Here is a tiny trained network, its code and every weight. The questions are about switching its units off for an input and a target symbol, where a switched-off unit gives its printed mean instead of its output.

import numpy as np


def w(rows, s, z=0):
    codes = np.array(rows[::2]) - 128.0
    scale = np.full(codes.shape[1], s)
    scale[-1] = z or s
    return codes * scale


def f(y):
    return np.maximum(y, 0)


def softmax(a):
    e = np.exp(a - a.max(-1, keepdims=True))
    return e / e.sum(-1, keepdims=True)


def log_softmax(a):
    a = a - a.max(-1, keepdims=True)
    return a - np.log(np.exp(a).sum(-1, keepdims=True))


def net(x, mask):
    ids = ['ΓΔΠΦαβεζηθλμξτψω'.index(c) for c in x.split()]
    T = len(ids)
    res = E[ids] + P[:T]
    r = res
    for j in range(3):
        rows = slice(2 * j, 2 * j + 2)
        q, k, v = (r @ M[0][rows].T for M in (Q, K, V))
        z = softmax(np.where(np.tri(T) > 0, q @ k.T / 2**0.5, -1e9)) @ v
        o = O[0][rows]
        res = res + np.where(mask[j], z, o[:, -1]) @ o[:, :-1]
    y = f(res @ A[0][:, :-1].T + A[0][:, -1])
    res = res + np.where(mask[3:19], y, B[0][:, -1]) @ B[0][:, :-1]
    return log_softmax(res[-1] @ U[:, :-1].T + U[:, -1])


Q, K, V, O, A, B = {}, {}, {}, {}, {}, {}
E = w([
[137,170,157],'Γ',
[142,157,162],'Δ',
[198,134,96],'Π',
[140,162,161],'Φ',
[139,161,159],'α',
[135,175,149],'β',
[125,188,170],'ε',
[177,133,95],'ζ',
[9,23,134],'η',
[155,145,145],'θ',
[143,158,137],'λ',
[215,115,74],'μ',
[195,126,86],'ξ',
[116,217,100],'τ',
[107,48,221],'ψ',
[181,7,64],'ω',
],0.017)
P = w([
[253,86,247],'0',
[235,115,229],'1',
[223,118,208],'2',
[203,121,194],'3',
[184,123,182],'4',
[167,130,166],'5',
[155,125,161],'6',
[139,127,146],'7',
[133,117,142],'8',
[119,124,139],'9',
[107,112,114],'10',
[104,115,133],'11',
[117,124,157],'12',
],0.0073)
Q[0] = w([
[168,95,117],'head 0',
[148,105,88],'head 0',
[171,192,111],'head 1',
[231,250,195],'head 1',
[168,193,190],'head 2',
[146,104,89],'head 2',
],0.015)
K[0] = w([
[178,184,114],'head 0',
[209,211,212],'head 0',
[16,75,112],'head 1',
[9,94,53],'head 1',
[188,147,107],'head 2',
[83,182,150],'head 2',
],0.012)
V[0] = w([
[148,48,144],'head 0',
[221,167,207],'head 0',
[138,37,1],'head 1',
[172,226,57],'head 1',
[180,244,101],'head 2',
[140,120,97],'head 2',
],0.008)
O[0] = w([
[124,107,50,152],'head 0',
[73,123,122,253],'head 0',
[150,88,121,79],'head 1',
[251,196,161,120],'head 1',
[115,109,137,200],'head 2',
[92,120,93,122],'head 2',
],0.013,0.0061)
A[0] = w([
[83,55,152,253],'neuron 0',
[134,190,178,169],'neuron 1',
[126,137,114,227],'neuron 2',
[121,75,77,73],'neuron 3',
[178,77,126,144],'neuron 4',
[157,89,70,50],'neuron 5',
[36,170,118,130],'neuron 6',
[109,101,244,72],'neuron 7',
[69,157,51,191],'neuron 8',
[155,71,209,144],'neuron 9',
[251,151,64,46],'neuron 10',
[85,79,122,38],'neuron 11',
[162,122,225,91],'neuron 12',
[149,77,168,69],'neuron 13',
[89,43,159,205],'neuron 14',
[131,95,187,182],'neuron 15',
],0.011,0.0049)
B[0] = w([
[75,183,82,255],'neuron 0',
[202,73,128,254],'neuron 1',
[252,100,101,195],'neuron 2',
[144,85,202,187],'neuron 3',
[67,132,112,158],'neuron 4',
[35,145,148,148],'neuron 5',
[137,90,246,223],'neuron 6',
[75,139,174,174],'neuron 7',
[189,187,101,235],'neuron 8',
[164,208,18,166],'neuron 9',
[95,82,235,171],'neuron 10',
[248,96,206,183],'neuron 11',
[115,163,128,195],'neuron 12',
[1,179,72,139],'neuron 13',
[146,185,62,238],'neuron 14',
[148,128,66,173],'neuron 15',
],0.0057,0.0076)
U = w([
[218,168,103,174],'Γ',
[80,130,197,170],'Δ',
[82,162,144,64],'Π',
[122,112,141,57],'Φ',
[107,147,142,53],'α',
[98,148,136,59],'β',
[97,145,143,51],'ε',
[151,150,8,209],'ζ',
[106,139,136,124],'η',
[49,211,118,96],'θ',
[126,60,167,254],'λ',
[141,98,144,109],'μ',
[126,130,132,47],'ξ',
[104,145,130,44],'τ',
[108,145,139,94],'ψ',
[60,161,126,131],'ω',
],0.013,0.005)

Each question gives the input, a string of symbols that net reads in full, and the target symbol t.
The units are the heads (2 rows each of Q, K, V and O) and the neurons (one row each of A and B). Each row of codes is followed by its name. A weight is (code - 128) times the scale printed after its matrix; where a second scale follows, it is the last column's (O, A, B and U).
mask holds one flag per unit, heads first, then neurons. A switched-off unit (its flag False) gives its mean, the last column of its rows in O or B, instead of its output. The means were averaged over made-up inputs and are rounded, as every weight is.
A unit's drop is (log p(t) with every unit on - log p(t) with that unit switched off) / (log p(t) with every unit on - log p(t) with every unit switched off).
The circuit of an input: a set's keep is (log p(t) with only the set's units on - log p(t) with every unit switched off) / (log p(t) with every unit on - log p(t) with every unit switched off). Starting from the 12 units with the biggest drops (on a tie, the unit counted first), units are removed one at a time, each time the one whose removal leaves the highest keep (on an exact tie, the one counted first), for as long as the keep stays at least 0.8.
units of the circuit, in order: the units of the circuit, biggest drop first
most important unit: the unit with the biggest drop
top k neurons: the k neurons with the biggest drops, biggest first
drop of u: that unit's drop, to one decimal
input τ τ ζ ω, target ζ: most important unit : neuron 9
input ε Γ μ Γ ξ ω ε ω Φ α, target ζ: units of the circuit, in order : head 1; neuron 6; head 0
input ω ω ω Φ Δ ε τ ε, target Γ: units of the circuit, in order : head 1; head 0
input ω ε Π τ ζ ω ε, target ζ: units of the circuit, in order : head 1; head 0; neuron 6
input μ ξ μ ε ε τ τ ξ τ ε ψ, target θ: top 2 neurons : neuron 7; neuron 13
input Γ Δ ε, target Δ: units of the circuit, in order : head 1; head 0; neuron 6; neuron 14
input ω α β, target ζ: units of the circuit, in order : head 1; neuron 14; head 0
input μ Γ ε Δ ε ε, target Δ: top 2 neurons : neuron 6; neuron 14
input ζ ε τ Φ ω, target ζ: units of the circuit, in order : neuron 6; neuron 14
input ω ζ τ Π ψ ε Φ Φ ω Γ, target ζ: units of the circuit, in order : head 1; head 0; neuron 14
input Φ τ Φ, target Γ: top 2 neurons : neuron 1; neuron 9
input ω ω Φ τ, target ζ: top 2 neurons : neuron 8; neuron 11
input θ λ ω α θ, target ζ: top 2 neurons : neuron 6; neuron 14
input τ τ τ Φ Γ θ τ Π ε ε τ Π θ, target Γ: units of the circuit, in order : head 1
input Δ ε ω Π, target ζ: drop of neuron 14 : 0.2
input τ τ ξ τ ζ ε τ Φ η, target ζ: drop of neuron 9 : 0.1
input Γ Φ τ τ Γ τ ω τ τ λ ω Φ, target ζ: drop of head 1 : 0.5
